Each row of numbers belongs to one of the nodes below and depends on some of the facts about them. Some rows are named. Which node is each other row?

Known rows:
46,120,-9,343,105,34,102,90,-98,-43,489,-310,89,-22,62,-126,-56,299,-296,120,713,30,165,128,232,-93,-61,-176,-104,104,184,226,-115,16,9,-70,26 -> q533
-141,166,349,-118,-115,-24,107,257,-118,34,165,-125,-118,-124,84,-97,213,41,-220,-14,-51,57,58,8,41,-132,103,-207,87,12,-17,147,-135,31,-20,43,-100 -> q245
86,46,62,-230,132,-56,-174,319,243,35,-35,-40,40,45,-17,-155,93,42,10,56,-58,10,-131,8,-299,-10,-60,-63,-201,77,-381,-99,81,-28,93,-23,20 -> q201
74,-54,134,14,-74,-41,82,256,27,130,-6,-338,175,-16,81,0,-4,152,-132,-5,-29,4,-86,37,-292,-5,13,-181,-151,-39,-57,135,-75,15,116,-51,-59 -> q650
-113,354,181,-394,-38,18,-95,134,4,-149,-56,115,-158,-48,-13,-109,269,-75,-65,-48,-119,44,-28,10,-70,-36,45,46,-49,65,-199,17,14,6,-28,53,79 -> q695
82,-199,-42,121,310,-60,-145,-337,-43,-18,-88,162,69,-64,-48,193,161,-421,-25,60,224,-52,-70,-50,-215,170,-52,-101,-165,-11,-136,-282,51,15,-91,-19,-329 -> q915
-110,367,40,-308,-179,40,-89,125,-90,-200,-247,110,-140,-71,-13,-28,244,-149,-11,-151,-102,36,54,14,-125,66,22,199,-62,25,-21,122,15,-11,12,17,137 -> q681
13,264,-33,-198,-59,9,-141,132,22,-18,-176,47,72,-6,16,49,96,-94,-82,-41,127,37,75,33,-314,120,-55,99,-282,23,-20,18,19,-69,42,-33,124 -> q929
-313,-118,-9,-101,-112,61,-160,-41,-37,147,-196,-102,4,158,119,-220,-367,324,126,-24,25,117,253,-240,700,280,-201,-200,143,13,-9,-11,-211,-75,-23,214,503 -> q657
-88,31,-33,76,-128,66,45,54,17,56,58,-17,-20,59,15,-87,-266,189,-47,-11,107,89,245,-95,366,24,-83,-128,123,18,125,144,-127,3,40,67,285 -> q746
-43,244,-100,162,9,85,17,-37,22,-265,239,-48,-11,-26,-108,-143,-100,357,65,10,46,-6,-30,-27,349,-86,1,89,116,117,-23,277,62,54,-22,-14,176 -> q402
160,-617,-119,-128,14,-58,177,-115,-18,-42,132,227,-91,-16,-154,44,142,-271,178,57,-628,-45,-275,-3,30,-228,230,131,214,-168,-113,-303,186,25,-118,69,-568 -> q76
11,237,162,16,-191,41,22,294,105,175,39,174,-85,-64,-2,-77,133,-190,-166,-151,-268,171,108,-3,-51,-85,25,-99,230,-22,95,85,-127,37,124,4,36 -> q248
55,-365,-44,-545,24,-73,-20,260,190,120,141,-169,23,219,26,-348,-14,190,89,119,-452,94,-155,-72,209,-120,5,-22,-49,-44,-502,-193,85,-150,-39,171,-4 -> q779
171,-519,17,223,248,-99,-63,-204,263,149,-68,160,111,-59,-69,36,-52,-287,85,20,-218,-51,-336,-78,-108,57,13,-221,164,-50,-211,-367,39,84,69,-40,-385 -> q987
-37,521,248,108,-15,-85,117,-158,-92,-77,77,-88,-257,-21,60,11,188,141,-4,-65,-16,-137,181,112,38,-262,63,54,299,98,306,-131,-41,-86,-69,-129,72 -> q22
95,39,-68,462,309,-145,54,-694,-86,-126,-75,146,-94,24,-21,244,65,-140,167,10,192,-310,-54,116,-138,-55,-28,56,65,49,295,-441,110,-99,-167,-219,-265 -> q276
-93,332,144,-383,-31,17,-105,132,-32,-128,-63,15,-121,-44,-11,-75,263,-25,-78,-31,-36,28,36,42,-106,13,41,81,-98,46,-124,82,20,-14,2,9,140 -> q138
-6,-70,-100,17,36,3,-85,-379,-71,-260,-317,232,-57,-111,-102,191,241,-326,179,-105,-75,-55,-323,-35,-55,154,62,127,13,-86,1,-175,91,37,-71,17,-268 -> q749
-16,116,37,121,-95,73,-1,102,92,55,76,-4,16,-2,6,-97,-149,82,-79,-74,69,113,193,-14,298,46,-71,-93,218,43,105,168,-128,25,87,32,196 -> q906

Some facts about the nodes:
q108 (χ q657) (Φ dede)
q118 (β q695) (χ q657) (Φ dede)
q119 (β q327) (χ q212) (Φ dede)
q12 (β q286, q472) (χ q779, q930, q950) (Φ dede)
q121 (β q138) (χ q212, q256) (Φ dede)
q13 (β q909) (χ q818) (Φ fadrok)
q138 (β q499) (Φ dede)
q139 (β q383, q351) (Φ dede)
q142 (Φ dede)
q146 (β q468, q861) (χ q457, q249, q431) (Φ dede)
q151 (β q600, q594, q351, q312) (Φ dede)
q162 (β q357) (Φ dede)
q164 (χ q256) (Φ dede)
q169 (β q351) (Φ dede)
q180 (β q327, q312) (Φ dede)
q181 (β q286, q78) (χ q212, q983) (Φ dede)
q183 (β q695) (Φ dede)
q194 (Φ dede)
q195 (β q351) (Φ dede)
q198 (β q13, q351, q138) (Φ dede)
q2 (β q351) (χ q920) (Φ dede)
q201 (β q594, q351) (Φ dede)
q205 (β q312) (Φ fadrok)
q21 (β q594, q351) (Φ dede)
q212 (Φ fadrok)
q213 (β q614) (Φ dede)
q215 (β q64) (χ q657, q465) (Φ dede)
q22 (χ q983) (Φ dede)
q224 (β q315) (χ q121) (Φ dede)
q225 (β q594, q643) (χ q614) (Φ fadrok)
q227 (β q614, q351, q142) (Φ fadrok)
q23 (β q351, q315) (Φ dede)
q245 (Φ dede)
q246 (β q681, q142, q499) (Φ fadrok)
q248 (χ q837) (Φ dede)
q249 (χ q657) (Φ dede)
q25 (β q600) (Φ dede)
q256 (β q329) (χ q657, q212) (Φ dede)
q264 (β q351, q23) (χ q657) (Φ dede)
q276 (β q351) (χ q983) (Φ fadrok)
q28 (β q310, q351, q312) (χ q249) (Φ dede)
q280 (β q378, q351, q22) (Φ fadrok)
q284 (χ q657) (Φ fadrok)
q286 (β q351) (χ q657) (Φ fadrok)
q310 (β q594) (Φ fadrok)
q312 (χ q657, q800) (Φ dede)
q315 (β q351) (χ q708, q623, q537) (Φ dede)
q327 (β q614, q886) (Φ dede)
q328 (β q643) (χ q657, q746) (Φ dede)
q329 (β q181, q351) (Φ dede)
q347 (β q28) (χ q212, q986) (Φ dede)
q351 (Φ dede)
q357 (β q312) (χ q657, q750) (Φ fadrok)
q377 (β q716, q699, q402) (Φ fadrok)
q378 (β q909) (χ q906) (Φ dede)
q383 (β q749) (Φ dede)
q393 (β q683, q845, q749) (Φ dede)
q398 (β q733) (Φ dede)
q4 (χ q249) (Φ dede)
q402 (β q351) (χ q657) (Φ dede)
q41 (β q594) (Φ dede)
q410 (β q926) (Φ dede)
q411 (β q594) (Φ fadrok)
q413 (β q181) (Φ dede)
q428 (β q78, q681, q142, q472, q749) (Φ dede)
q431 (β q658, q246) (Φ dede)
q433 (χ q121) (Φ dede)
q437 (χ q657, q256) (Φ dede)
q457 (χ q657) (Φ dede)
q465 (Φ fadrok)
q468 (β q749) (χ q818, q930) (Φ fadrok)
q472 (χ q357) (Φ dede)
q499 (β q351) (χ q983) (Φ fadrok)
q515 (β q286) (Φ fadrok)
q533 (β q600, q398, q245) (χ q457, q264) (Φ dede)
q537 (β q351, q499) (χ q657, q986) (Φ dede)
q538 (β q683) (Φ fadrok)
q539 (β q614, q845) (χ q683) (Φ dede)
q547 (χ q655) (Φ dede)
q555 (χ q249) (Φ dede)
q57 (β q351) (Φ dede)
q574 (β q351, q4) (Φ fadrok)
q591 (χ q818) (Φ fadrok)
q593 (β q28, q312) (Φ dede)
q594 (χ q930) (Φ fadrok)
q600 (Φ dede)
q609 (β q594) (Φ fadrok)
q612 (β q499) (Φ dede)
q614 (Φ dede)
q623 (χ q347, q465) (Φ dede)
q64 (β q433) (Φ fadrok)
q643 (β q78, q351) (Φ fadrok)
q646 (β q600, q862) (Φ dede)
q650 (β q357) (Φ dede)
q654 (β q21) (Φ dede)
q655 (χ q983) (Φ fadrok)
q657 (Φ dede)
q658 (Φ dede)
q663 (β q25) (Φ fadrok)
q674 (Φ dede)
q681 (β q286) (Φ dede)
q683 (χ q779, q28) (Φ fadrok)
q695 (β q351) (Φ dede)
q699 (β q594, q383, q76) (Φ dede)
q7 (β q413) (Φ dede)
q708 (β q758) (χ q121) (Φ fadrok)
q709 (χ q433, q194) (Φ dede)
q710 (χ q983) (Φ dede)
q716 (β q28) (Φ dede)
q718 (β q537) (Φ dede)
q733 (χ q224, q537) (Φ fadrok)
q746 (χ q657) (Φ dede)
q749 (β q286, q351) (Φ fadrok)
q750 (χ q224, q256, q983) (Φ dede)
q758 (β q594) (χ q181, q825) (Φ fadrok)
q76 (χ q948, q205) (Φ fadrok)
q760 (χ q657, q986, q750) (Φ dede)
q773 (β q515, q151) (Φ dede)
q779 (β q594) (Φ dede)
q78 (Φ dede)
q800 (β q351) (χ q657, q249) (Φ fadrok)
q805 (χ q746, q119) (Φ dede)
q818 (β q402) (χ q224) (Φ dede)
q825 (β q310) (χ q657) (Φ dede)
q837 (β q57) (Φ dede)
q845 (Φ dede)
q857 (β q248) (χ q119) (Φ fadrok)
q861 (β q57) (Φ dede)
q862 (χ q657, q118) (Φ fadrok)
q886 (Φ dede)
q906 (χ q118) (Φ dede)
q909 (β q600, q78, q312) (χ q825) (Φ dede)
q915 (β q280, q695) (Φ fadrok)
q920 (β q181, q351, q4) (χ q249) (Φ dede)
q926 (β q310) (Φ fadrok)
q929 (β q681) (Φ dede)
q930 (χ q657) (Φ dede)
q948 (β q658) (χ q614, q950) (Φ dede)
q950 (χ q212) (Φ dede)
q983 (Φ dede)
q986 (Φ dede)
q987 (β q609) (Φ fadrok)

Rows to name:
No name comes twice in this set of rows, the named rows included.
-169,-469,-46,415,70,41,23,-399,-65,174,-124,279,6,-32,-29,242,-347,-180,131,36,42,5,29,-229,323,203,-37,-170,185,-94,191,-72,-101,94,-76,65,-33	q465
-49,325,83,-328,-238,71,-14,161,-6,-53,-129,118,-147,-72,27,-33,152,-147,-100,-158,-181,73,129,14,-91,41,38,34,75,-42,65,79,-65,-5,30,38,136	q658
-60,-371,-26,810,54,-2,262,-451,-206,-169,73,-163,120,-141,-52,251,-225,264,111,22,92,-195,-272,-56,320,-15,122,-117,297,-132,447,-38,-52,158,-75,-57,-279	q357
133,-180,89,497,58,-95,135,-590,-24,228,-158,159,-130,27,99,284,-43,-288,53,-101,-37,-183,102,-14,174,-89,3,-180,487,-72,492,-465,-112,-16,-91,-152,-251	q655
80,166,-112,-264,86,-12,-195,99,44,57,-205,-46,104,78,75,63,74,-149,-80,-7,302,10,155,107,-389,163,-127,170,-465,54,-134,35,86,-105,49,-68,143	q428
-69,-469,29,13,-28,12,201,-222,-10,-408,236,247,-160,-182,-235,-145,67,91,284,-1,-704,-1,-500,-142,581,-239,276,46,589,-137,-81,-110,104,176,-128,149,-432	q594
-11,50,106,118,-114,51,112,297,40,306,109,152,3,-3,-13,93,-208,-142,-49,28,-34,114,346,-36,-224,-102,15,-43,67,-21,157,258,-33,38,67,-50,116	q709
-214,297,398,-203,-185,6,178,269,-202,-179,153,-216,-211,-182,-6,-130,350,240,-143,-65,-257,54,-171,16,34,-173,208,-131,183,-26,-19,168,-127,106,-1,74,-48	q600
3,368,-104,-250,-80,100,-4,-89,-61,-544,240,23,-203,-55,-132,-313,269,243,-75,-92,125,79,1,83,670,-103,53,201,121,125,-12,150,38,-29,-33,87,168	q4
181,-403,-63,238,276,-93,-106,-213,200,53,-126,120,164,-30,-52,144,-34,-279,49,59,-67,-91,-362,-39,-187,123,-47,-122,-80,-39,-216,-340,84,24,40,-50,-315	q377

Now the same nodes, written a new way:
Some rows with their names:
184,93,39,-37,-95,-28,117,-71,-134,-137,-29,20,190 -> q249
-4,-27,51,6,-18,67,44,-150,-34,47,-200,53,-50 -> q284
113,80,-28,-89,-96,-182,-33,107,-100,-10,22,-27,16 -> q194
176,165,16,104,-52,27,139,-32,-208,-127,-18,13,48 -> q779
-58,28,-255,96,105,165,31,-229,-127,-199,-36,162,-109 -> q276
-87,72,-128,40,55,121,18,-156,-123,20,-42,14,-199 -> q377
-14,21,-181,-36,129,-12,63,-19,-36,-130,4,-17,-103 -> q773
-30,28,-106,116,57,162,31,-170,-207,-142,-165,16,-24 -> q825
-12,3,-71,-93,-74,-49,-99,-104,-106,11,-3,-46,-72 -> q465
18,7,-56,-23,42,-86,-31,81,-33,9,-229,-50,-83 -> q315
114,62,-147,-179,-82,-185,13,85,-86,15,199,-115,46 -> q845
-1,51,-55,-89,5,-13,45,-72,-4,72,26,23,-94 -> q64
70,95,-151,-59,26,-54,60,0,-86,-66,31,-49,-26 -> q861
167,44,-57,-92,-54,-228,-22,134,-60,-67,27,-51,-14 -> q950
73,76,-33,114,34,97,126,-113,-158,-182,-149,11,48 -> q920
100,30,-84,-48,-42,-74,7,39,-99,-140,-56,66,69 -> q750
112,-62,-18,-382,93,-293,199,144,307,16,147,82,69 -> q600
-57,-98,-33,-6,-24,53,-22,-182,-64,5,-54,89,-51 -> q357
57,89,133,18,-137,-90,-39,14,-87,171,-131,67,-56 -> q591
-42,108,-47,-1,18,90,93,-135,-80,110,-35,49,-124 -> q609

Rows to name:
No name comes twice in this set of rows, the named rows included.
208,110,144,-8,-249,-103,99,-30,-164,146,81,-38,105	q683
157,109,-103,-196,-5,-174,104,109,7,-48,71,-48,72	q142
24,21,-23,26,33,51,78,-70,-85,-53,-212,0,33	q402
-4,69,-237,1,95,7,4,-46,-155,-158,53,-81,-90	q837
10,-145,-141,-271,240,-172,128,31,289,-117,117,86,-76	q646
-25,16,-226,-15,128,1,21,-40,-83,-97,23,-23,-114	q593
92,3,-26,-49,-26,-118,6,57,-46,-57,-141,-9,14	q164
-54,47,-43,62,28,144,85,-167,-68,50,-202,113,-91	q758
-69,32,-161,24,78,52,-40,-143,-106,-30,7,-39,-180	q227
85,-30,54,-106,-5,-53,157,4,38,19,-145,15,107	q312

Now the same nodes, written a new way:
Named rows:
-3,-91,85,-145,-41,-1,251,50,43,197,107,-27,-28 -> q12
57,49,11,-27,-105,-12,-322,-18,-154,-166,-339,-124,-364 -> q643
-123,-202,329,-85,146,136,73,189,248,-374,-134,-144,-392 -> q357
111,4,14,-64,47,66,194,-9,93,143,101,-8,35 -> q215
-86,55,179,10,-17,115,-154,-19,42,-367,-37,-78,-180 -> q663
109,-70,-8,11,21,16,118,71,23,94,46,40,119 -> q818
128,113,3,-66,-36,151,194,-79,43,193,198,-21,106 -> q108
-129,-12,-57,28,86,-72,108,67,33,-2,23,44,119 -> q410
-80,44,183,21,-25,95,-180,-27,33,-355,-39,-60,-196 -> q377
-149,-115,0,-9,141,-100,213,184,97,-46,-50,32,30 -> q716
-80,-82,36,-170,110,-371,231,242,95,150,-281,-139,-213 -> q28
57,-29,230,200,122,-319,-595,-264,402,-236,170,-31,-142 -> q609
109,45,-39,-19,3,172,151,-85,38,154,181,32,111 -> q760
-75,117,-86,54,-13,46,99,-19,-91,-33,116,81,235 -> q245
33,76,23,-29,-110,31,-304,-26,-164,-211,-279,-102,-309 -> q280
-178,20,-102,112,59,-164,45,127,-76,-119,-68,88,217 -> q837
101,-131,-8,49,51,22,116,126,8,22,9,59,164 -> q121
119,-45,210,71,-32,130,-228,-17,76,-332,-3,-51,-127 -> q708
349,-44,-263,-91,-106,-91,-64,24,-228,440,-339,-60,-178 -> q315
-74,78,152,105,-123,155,-246,-47,-121,-459,2,0,-1 -> q212

Which node is each row?
No name comes twice in this set of rows, the named rows included.
560,-332,30,376,-71,86,-16,403,-193,-334,-46,182,665	q194
-198,-511,488,-131,-418,-126,-523,-312,46,76,405,-5,-290	q225
-114,-75,42,-18,-166,22,67,-17,-128,66,208,90,205	q950
250,36,269,-55,-159,377,-109,-154,40,-163,153,-100,-175	q591
-32,-81,-30,21,137,-66,88,44,155,58,68,32,60	q825
65,229,-95,-129,-38,-258,119,45,-110,224,-200,-104,-55	q920
-451,-315,111,-49,-429,-115,-50,-22,-367,26,291,188,331	q614
36,-93,253,170,181,-357,-577,-217,469,-249,143,-35,-198	q310
-166,-118,-374,85,229,525,-2,-234,106,222,165,215,-31	q547
370,-154,5,185,-68,187,66,168,-100,-90,86,133,430	q433
149,118,-397,-20,-141,-201,-208,-9,-404,327,-402,4,-65	q351
-13,-6,-173,3,3,-143,-9,77,-122,154,-224,13,-12	q198
4,-25,38,-65,-67,-20,-220,75,-149,-195,-430,-129,-425	q749
-247,-27,-302,188,127,189,-20,-47,-51,-74,53,199,194	q983
202,173,26,-107,-171,-77,-337,-46,-208,-53,-401,-193,-416	q800

